Below is a small trained network, with its code and all its weights. Each question gives an input and a target symbol and asks what happens when units are switched off, that is, made to give their printed mean instead of their output.

import numpy as np


def w(rows, s, z=0):
    codes = np.array(rows[::2]) - 128.0
    scale = np.full(codes.shape[1], s)
    scale[-1] = z or s
    return codes * scale


def norm(h):
    return h / np.sqrt((h * h).mean(-1, keepdims=True) + 1e-5)


def f(y):
    return y / 2 * (1 + np.tanh(0.7978845608 * (y + 0.044715 * y**3)))


def softmax(a):
    e = np.exp(a - a.max(-1, keepdims=True))
    return e / e.sum(-1, keepdims=True)


def log_softmax(a):
    a = a - a.max(-1, keepdims=True)
    return a - np.log(np.exp(a).sum(-1, keepdims=True))


def net(x, mask):
    ids = ['ΔΠΨεζτφ'.index(c) for c in x.split()]
    T = len(ids)
    res = E[ids] + P[:T]
    r = norm(res)
    for j in range(2):
        rows = slice(4 * j, 4 * j + 4)
        q, k, v = (r @ M[0][rows].T for M in (Q, K, V))
        z = softmax(np.where(np.tri(T) > 0, q @ k.T / 4**0.5, -1e9)) @ v
        o = O[0][rows]
        res = res + np.where(mask[j], z, o[:, -1]) @ o[:, :-1]
    y = f(norm(res) @ A[0][:, :-1].T + A[0][:, -1])
    res = res + np.where(mask[2:10], y, B[0][:, -1]) @ B[0][:, :-1]
    return log_softmax(norm(res)[-1] @ U[:, :-1].T + U[:, -1])


Q, K, V, O, A, B = {}, {}, {}, {}, {}, {}
E = w([
[91,147,125,139,127,117,121,99,171,128,130],'Δ',
[210,156,110,238,146,137,144,141,127,91,146],'Π',
[145,103,69,124,99,164,190,102,173,130,55],'Ψ',
[116,111,224,94,216,112,105,152,148,127,182],'ε',
[78,83,55,238,45,162,172,130,128,169,138],'ζ',
[170,129,152,161,123,101,122,202,167,67,119],'τ',
[158,88,91,169,125,173,52,114,129,1,119],'φ',
],0.023)
P = w([
[94,138,85,126,118,185,178,158,102,49,239],'0',
[41,29,212,171,64,168,39,87,128,120,110],'1',
[68,196,84,51,139,207,3,125,50,213,160],'2',
[123,92,2,59,179,23,153,95,103,77,135],'3',
[206,98,167,38,72,77,51,132,241,148,215],'4',
[114,164,90,203,208,27,80,141,223,38,107],'5',
],0.0089)
Q[0] = w([
[32,141,41,107,18,118,161,95,171,200,139],'h0',
[109,133,103,125,185,73,200,77,134,76,82],'h0',
[99,185,148,97,186,96,77,62,224,160,160],'h0',
[179,86,116,143,33,126,164,97,200,129,122],'h0',
[140,166,203,168,72,148,79,125,162,148,141],'h1',
[228,122,61,20,87,81,174,94,134,144,183],'h1',
[196,40,242,123,46,187,159,155,44,126,170],'h1',
[214,4,188,144,136,180,154,184,101,120,116],'h1',
],0.024)
K[0] = w([
[6,120,89,117,62,141,112,125,118,223,179],'h0',
[80,98,117,118,129,91,179,57,152,111,66],'h0',
[50,199,193,90,145,110,75,84,208,189,108],'h0',
[163,77,109,160,25,134,69,95,124,174,62],'h0',
[76,201,90,71,124,145,144,124,95,78,147],'h1',
[108,166,187,170,135,184,53,71,215,182,32],'h1',
[184,233,157,80,69,248,119,208,92,182,148],'h1',
[177,120,122,96,104,198,117,204,55,209,110],'h1',
],0.024)
V[0] = w([
[15,145,90,97,94,67,169,136,135,169,185],'h0',
[161,105,133,124,119,75,57,41,146,128,79],'h0',
[74,184,106,141,93,186,159,113,219,84,168],'h0',
[171,93,114,95,100,198,58,109,57,196,91],'h0',
[137,127,134,29,159,171,100,8,151,40,104],'h1',
[144,214,134,189,110,100,85,44,105,105,205],'h1',
[69,153,202,139,190,155,231,25,123,194,163],'h1',
[29,147,59,177,99,109,184,184,176,179,104],'h1',
],0.015)
O[0] = w([
[180,151,136,208,60,141,105,144,120,174,64,162],'h0',
[89,147,170,104,113,85,117,178,113,194,109,146],'h0',
[129,223,147,95,65,177,116,166,166,203,154,253],'h0',
[183,163,62,187,138,76,129,173,95,133,108,58],'h0',
[150,70,87,217,179,136,210,154,143,115,233,192],'h1',
[156,40,136,106,254,147,206,96,111,87,119,192],'h1',
[53,23,143,93,220,86,69,33,93,68,137,114],'h1',
[154,45,91,42,118,84,108,223,100,94,110,214],'h1',
],0.0092,0.016)
A[0] = w([
[4,208,168,134,3,214,154,69,92,223,68,123],'n0',
[68,98,167,92,125,131,101,163,87,170,117,37],'n1',
[112,50,65,109,50,174,238,42,132,217,37,97],'n2',
[135,151,163,179,145,67,68,201,145,96,153,21],'n3',
[128,175,167,110,163,151,167,87,136,76,61,3],'n4',
[107,161,176,183,131,91,69,59,143,85,168,123],'n5',
[149,174,78,192,102,100,134,107,83,183,77,76],'n6',
[152,111,86,79,115,35,103,123,163,184,65,164],'n7',
],0.022,0.0037)
B[0] = w([
[133,93,178,51,37,255,94,121,120,98,131,253],'n0',
[113,149,81,127,91,96,159,113,131,128,105,173],'n1',
[127,142,158,48,31,183,89,163,120,104,109,189],'n2',
[152,123,174,195,126,73,117,98,65,163,99,163],'n3',
[195,162,100,127,111,73,113,86,167,157,129,146],'n4',
[79,145,102,131,148,124,90,185,143,159,102,143],'n5',
[93,135,87,49,111,129,151,154,149,84,121,178],'n6',
[121,146,91,154,120,142,170,160,135,127,160,195],'n7',
],0.029,0.018)
U = w([
[145,129,172,94,132,255,81,115,106,149,117,207],'Δ',
[112,181,70,77,131,130,164,154,148,101,126,4],'Π',
[135,147,142,204,171,221,196,113,166,157,167,131],'Ψ',
[147,150,188,191,144,132,79,108,84,114,146,180],'ε',
[83,170,130,143,212,173,41,126,177,148,137,142],'ζ',
[130,100,171,107,219,155,125,102,130,26,172,104],'τ',
[208,169,125,110,169,138,89,50,190,132,153,89],'φ',
],0.0059,0.0027)

Each question gives the input, a string of symbols that net reads in full, and the target symbol t.
The units are the heads (4 rows each of Q, K, V and O) and the neurons (one row each of A and B). Each row of codes is followed by its name. A weight is (code - 128) times the scale printed after its matrix; where a second scale follows, it is the last column's (O, A, B and U).
mask holds one flag per unit, heads first, then neurons. A switched-off unit (its flag False) gives its mean, the last column of its rows in O or B, instead of its output. The means were averaged over made-up inputs and are rounded, as every weight is.
A unit's drop is (log p(t) with every unit on - log p(t) with that unit switched off) / (log p(t) with every unit on - log p(t) with every unit switched off).
The circuit of an input: a set's keep is (log p(t) with only the set's units on - log p(t) with every unit switched off) / (log p(t) with every unit on - log p(t) with every unit switched off). Starting from all 10 units, units are removed one at a time, each time the one whose removal leaves the highest keep (on an exact tie, the one counted first), for as long as the keep stays at least 0.8.
circuit, biggest first: the units of the circuit, biggest drop first
most important unit: the unit with the biggest drop
top k neurons: the k neurons with the biggest drops, biggest first
which heads matter: for each layer, one digit per head in row order, 1 if its drop is at least 0.15 and else 0, layers parted by /
input τ Δ ε ε, target τ: which heads matter	00
input Δ ζ φ τ, target Π: which heads matter	01
input Δ ε Δ, target Π: circuit, biggest first	[h1, n0, n1]
input Π τ τ, target φ: which heads matter	11
input τ Ψ ζ τ, target ε: which heads matter	01
input φ ε Δ Π Ψ Π, target φ: circuit, biggest first	[h1, n4, h0]
input τ Δ Ψ Δ Δ, target Ψ: circuit, biggest first	[n0, n2, n6]
input ζ τ ε, target Π: circuit, biggest first	[n0, n1]
input ε Δ Ψ Δ ε, target ε: circuit, biggest first	[n3, h1, n0]
input τ Δ Δ τ Δ, target Ψ: circuit, biggest first	[h0, n7, h1, n2]
input Δ Ψ τ ε Π Ψ, target Π: circuit, biggest first	[n0]
input φ Π Ψ Ψ Δ Π, target ε: circuit, biggest first	[n3, n0]
input Ψ τ Π Π φ, target φ: circuit, biggest first	[h1, n4, n0]
input φ φ ε, target Ψ: circuit, biggest first	[h1, h0, n0]
input φ Ψ ζ Δ Ψ Δ, target Π: circuit, biggest first	[n0]
input τ Δ φ Δ Π τ, target τ: which heads matter	10
input τ Δ Δ Π, target τ: which heads matter	00
input Δ φ ε Δ φ, target ζ: which heads matter	01
input Δ φ Ψ ζ Δ Π, target Π: which heads matter	11
input Δ Ψ τ Δ Ψ, target Π: top 2 neurons	[n0, n6]
input φ Ψ Δ φ, target ε: most important unit	h1
